Moves between elements:
state | da vi se tu
HP | PQ BF DD LD
LC | NG CH JZ JT
JJ | MJ NS PN ZD
MS | CH QC HH LC
MP | CC RH CQ CR
PJ | LP LM HM ZZ
CH | HZ QQ LC NG
JT | GR NG DQ SL
FR | SJ ZD PG GP
NF | PJ QG PQ HM
CC | QD NC CR CF
QQ | FT DQ CH HZ
DR | NJ PH NC TM
TZ | NZ LQ LM JG
NS | HG PG JJ MJ
NC | TM DR CC QD
ZD | DD MJ FR SJ
JZ | JT LC GL DQ
CR | CF CC RR PH
ZZ | MH LP LQ SZ
LB | FR PN TT PG
JC | QG RD BF NF
MH | HC JB SZ ZB
NG | CQ HZ JT GR
JB | HH PM MH HC
RD | NQ LD JC QG
PH | TT CF DR NJ
NJ | NS TT TM JJ
LM | JG TZ PJ LP
HH | LC MS HC JZ
MJ | HP HG ZD DD
LP | JB JG ZZ MH
GR | RR CQ SL TL
QD | PN TM CF LB
NZ | MN SZ JG PM
SJ | RD DD GP JC
NQ | TZ SN QG LM
DD | LD HP SJ RD
GL | DQ JZ QC QQ
HM | ZZ PJ SN LQ
JG | PM NZ LP JB
HG | BF GP MJ HP
HC | JZ HH ZB GL
SZ | ZB MH NZ MN
BF | NF JC HP PQ
QG | LM NQ NF PJ
RH | NC TL MP CC
CQ | CR MP GR RR
PM | MS MN JB HH
PQ | HM NF LD SN
HZ | MP FT NG CQ
LD | SN PQ RD NQ
SL | TL GR FT RH
TT | PG LB NJ NS
SN | LQ HM NQ TZ
GP | JC SJ HG BF
ZB | GL HC MN QC
MN | QC ZB PM MS
TM | JJ NJ QD PN
CF | LB QD PH TT
TL | DR RR RH NC
PG | GP FR NS HG
QC | QQ GL MS CH
PN | ZD JJ LB FR
RR | PH CR TL DR
FT | RH SL HZ MP
LQ | SZ ZZ TZ NZ
DQ | SL JT QQ FT

In the rows, 118 stands for zero.

The rows follow the links: the fewer symbols apart two elements are, the more alike their rows tend to be.

Each row is also shifted at random along 2 hidden directions that mean nothing.

Each row, then its element:
[ 123  116  116  123  157   80   75   88  144  100  140  101  149   74  135  123   90  134  114   59  127  108  123  126   81  118   78  112  112   96   59]: JC
[ 157  145   98   96   73  116  136  148   97  122  114  119   74  123  152  117  105  121  104  127  132  126  176   81  113  124  182  108  100  131  156]: FT
[ 154  168   79  140  128  112  133   95  128   29  117   77  153   98  146  129   76   74  131   93  117  139  100  111   81  138   76  111  153  122   84]: TZ
[ 150   63  142  150   70  110  154  156   88  128  176  160  131  139   84   98  192  103  106  152  134   95  151  123  152  109  131  117  148  140  159]: DQ
[  96   95   85  107  121  107   81  125  115  167   73  118   70  113  125  135  104  183   89  127  128   94  152  106   83  128  128  124   92   75  119]: TM
[ 123  121  132  146  145  148  168   66  135  107  118  115  138  106   71  142   90   90  112  127   86  100   67  115  126  112   67  120  120  130   84]: HM
[  72  110  114  123  121  136   89  147   84  148  118  148  134  179  104   96  137  157  103  161  138  104  152  143  160  119  160  102  131   95  136]: CC
[ 167  109   92  108  113  146   83  131   98  142   95  175  103  166  119   92  147  153   80  147  132  100  153  151  128  147  131  145  113   91  137]: DR
[ 199   84   78  140  142  116   96   95  132  102  102  123  129   93  110  138  107  147   78  125  118   87   82  143   53  155   20  151  132   89   77]: SJ
[ 153  121  132  116  165   99   85   74  155  124  139  110  144   90  133  100  111  104  129   42  100  126  111  139  109  124   75  121   89  115   64]: LD
[ 132   85  121  119  168  161   93   93  141  137   74  177  110  146   76  115  139  152   83  132   84   91   76  150  143  137   65  146  112  101   94]: MJ
[  85   76  113  139  147  109   90   87  134  108  109  121  135   97   77  140  115  162   85  117  100   91  110  110   92  129   63  117  128   88   83]: DD
[  92  142  114   97  168  122   54   97  115  161  101  103  140  145  141   99   75  166  138  100  145  121  115  154  122  125  134   91  110   87   90]: NS
[ 128  128  118  124  108   95  140  118  156   61  147  110  136   74  149  112  139   52  134   64  109  140  117  133   94  126   88  139  118  128  114]: JG
[ 190   98  146  145   95  130  190  109  106  122  164  134  131  121   68  124  133   71  113  136  101  103   97   81  174   96  122  113  121  169  130]: MN
[  50  181   97  135  172  131  143   78  146  135  119   79  123   90  155  148   33   76  140   88   95  156   79  136   69  129  112  116   95  124   74]: NQ
[ 131  102  138   89   84  113   96  154   75  148   82   92   89  147  125  111  142  158  143  173  161  118   89  131  125  100  144  116  124  111  153]: RH
[ 104  117   73  105  117  124   86  130  114  144   85  146   76  132  141  118  116  169   82  132  125  119  171  123   84  145  137  135  103   78  138]: CF
[  92   84  107  106  122  102   73  125  111  170   88  109   87  110  119  139  111  198  105  140  134  100  125  100   87  118  133  117   94   84  111]: NJ
[ 129  130  104  145  107   96  183  132  124  124  174   97  124   74  165  127   89   44  139   78  120  149   95  123   60  124  108  124  106  147  124]: MH
[  98   88  150  140   99  104  169  125  149  115  166  135  122   85  114  108  151   61  132   89   84  129  115  112  117  100  105  139  111  145  128]: SZ

Complete each set of four: the symbols that take the first to the second take the third to the fourth, perhaps in another order.
Answer with the element's name.
[ 147   90  151  107  166  154   65   95  136  144   96  175  116  155   70   91  147  148  100  123   89   90   90  159  175  125   94  132  101  107   97]
: [ 243   84  146  111  150  100   86   78  152  109  138  123  144   78  106  101  155  132  121   51  107  101  102  148  112  119   52  135  110  109   52]
:: [ 116   82  146  106  135   92   60  107  110  181  107  111  117  120  102  122  125  202  122  132  144   85  121  112  123   97  117   95  100   98   94]
: SJ

[ 175  123  134  117  150  134  144   88  145  132  126  128  124  100  121  120   99   83  128   76   83  124   58  154   98  121   73  136   86  142   81]
: [ 113  122  132  129  102   96  147  128  150   69  146  109  137   78  131  101  144   51  135   69  104  146  117  121   96  119   90  144  111  123  122]
:: [ 108   85  162   82   86  114  107  150   94  153   79  125   77  139   86  111  169  150  129  169  141  101  102   94  151   78  157  112  109  121  159]
: QD

[  83   95   99  137  145  109   96   83  139  109  100  111  123   91   90  144  101  156   91  112  103   96  104  104   86  125   65  111  121   92   75]
: [  42  132  127  112  162   91   75   74  156  108  133   94  149   82  128  121   85  125  130   49  102  128  144  111  109  110  114  102  103  105   65]
:: [  96  125   53  127  169  131   98  103  130  119   85  106  116  109  140  150   61  147   85  121  115  119  105  146   51  164   72  137  125   78   85]
: BF

[ 191  100   79  103  112  134   87  129  109  137   83  166   76  127  129  112  140  172   71  128  120   99  152  139   94  144  105  159  106   81  132]
: [  -2  128   79  143  159  118   95   92  135  115   93  105  121  101  122  150   57  157   87  111  100  111  118  113   69  133  101  116  120   93   81]
:: [ 139   76  124  102  122   97   71  114  108  178   89  111  100  103  121  132  122  193  117  137  140   91  115  112   88  105  113  113  101   96  107]
: JC

[  51   83  118  140  140  128   96   71  141  123   96  133  125  105   56  140  119  163   73  132   91   75  102  106  117  119   66  120  119   93   95]
: [ 141   78  103  132  143  106   95   81  139  112  106  128  137   98   66  139  125  163   82  110  107   81  105  121   88  121   37  130  130   88   79]
:: [ 105  110  123   98  142   96   51  102  107  166  104   90  129  132  125  118   89  184  142  117  149  107  118  130  110  100  118   96  111   94   92]
: JJ

[ 123   94   94  105   98  120   86  136  115  157   82  147   68  121  131  125  127  181   70  133  120   98  153  120   89  129  129  134   91   88  122]
: [ 172   86  118  102  128   91   65  120  104  162   94  101  109  108  131  136  108  189  120  130  158   94  115  128   69  110  112  116   95   91   98]
:: [ 119  147  121  105  168  118  118   73  155  135  135  107  121  100  157  117   76   80  143   44   94  148   87  150   96  121   88  127   83  129   74]
: SN

[ 123   90  181  113  151  138  121   68  167  153  130  147  125  112   67  110  144   99  121   68   71  100   77  130  169   93   87  129   78  139   88]
: [ 106  135  128  125  108   98  130  109  153   23  130  102  147   88  113  117  127   68  120   81   96  117  130  109  125  120   93  126  137  127   90]
:: [  95  120  134   96  173  140   61   87  115  158   93  153  129  159  115   84  108  167  111  109  111  111  111  158  158  116  119  102  102  109   91]
: BF

[ 113  141   83  117  120  134   74  156   78  129  119  134  134  166  144   94  119  151  106  148  153  123  149  154  115  148  150  113  144   87  130]
: [ 127   78  124  125  114  149   85  145   99  150  116  195  120  178   70   79  177  172   84  154  126   84  145  140  180  127  139  116  131  100  153]
:: [ 141  122  126   92   78  129  130  127   94  135   97  125   62  124  117  124  141  129  118  152  115  113  159   80  154  105  185  121   86  128  174]
: GR

[ 117   95  145  126  102   88  158  119  154   94  157  125  122   88  118  110  166   49  137   64   96  131  100  124  119  107  100  138  101  137  121]
: [ 256  128  114  147   92  118  183  120  110  111  157  108  138   99  134  136  104   58  133  111  124  127   94  106  116  117  102  113  129  161  127]
:: [ 178  111  102  141   80  112  141  168   86  127  172  143  124  134  138  109  133  105  105  133  150  113  161  115  104  126  150  113  141  132  162]
: GR

[ 100  126  119  104  101  110  100  165   71  136   94   86  116  155  141  108  125  152  151  177  167  127   95  136  116  108  141  109  127  106  150]
: [ 137   54  122  108  108  111   88  126  118  168   80  148   79  110   88  129  146  187   78  140  112   77  137  104  115  108  112  130   94   98  128]
:: [  83  126  131  144  103  105  187  116  138  141  185  113  132   96  115  133   97   62  133  103  109  133  116   96  115  107  131  104  115  159  132]
: JZ

[ 102  101  162  100  153  124  102   69  165  137  137  135  129  101   93  103  137  107  124   57   84  113   99  138  153  100   94  117   81  129   76]
: [ 104  111  129  148  149  134  166   73  146  100  127  121  138  109   61  139   83   95  112  132   81   98   70  111  134  109   77  113  125  143   86]
:: [  42  153  118   81   84  117  116  152   88  147   80   78   67  122  150  122   99  145  138  151  137  142  137   90  115   97  202  104   94  129  160]
: CR

[  76  113   76  130  163  138   97   92  139  121   84  125  114  112  125  142   83  150   79  119  100  112  102  136   66  150   66  134  122   86   89]
: [ 193  142   92  144  131  120  147   92  125   39  111   88  159   97  102  132   88   82  116  110  109  117   81  118  105  136   53  118  155  123   79]
:: [ 142   58  171  111  102  144   96  149   83  145  109  150  124  181   74   92  187  164  121  182  139   84   94  141  180   92  120  117  147  119  154]
: PG

[  84  112  108  122  113  138   84  152   91  144  109  144  135  177  106  104  137  155  101  158  148  105  146  149  141  127  146  100  139   86  138]
: [ 127  118   93  100  131   86   66  116  100  162   99   81  105  105  171  137   77  183  127  118  158  111  133  127   45  115  118  116  103   90  101]
:: [ 142  131  111  149  144  134  144   81  126   80  123  108  147  105   90  140   88   94  112  119   91  110   76  107  119  130   61  112  144  132   78]
: SZ

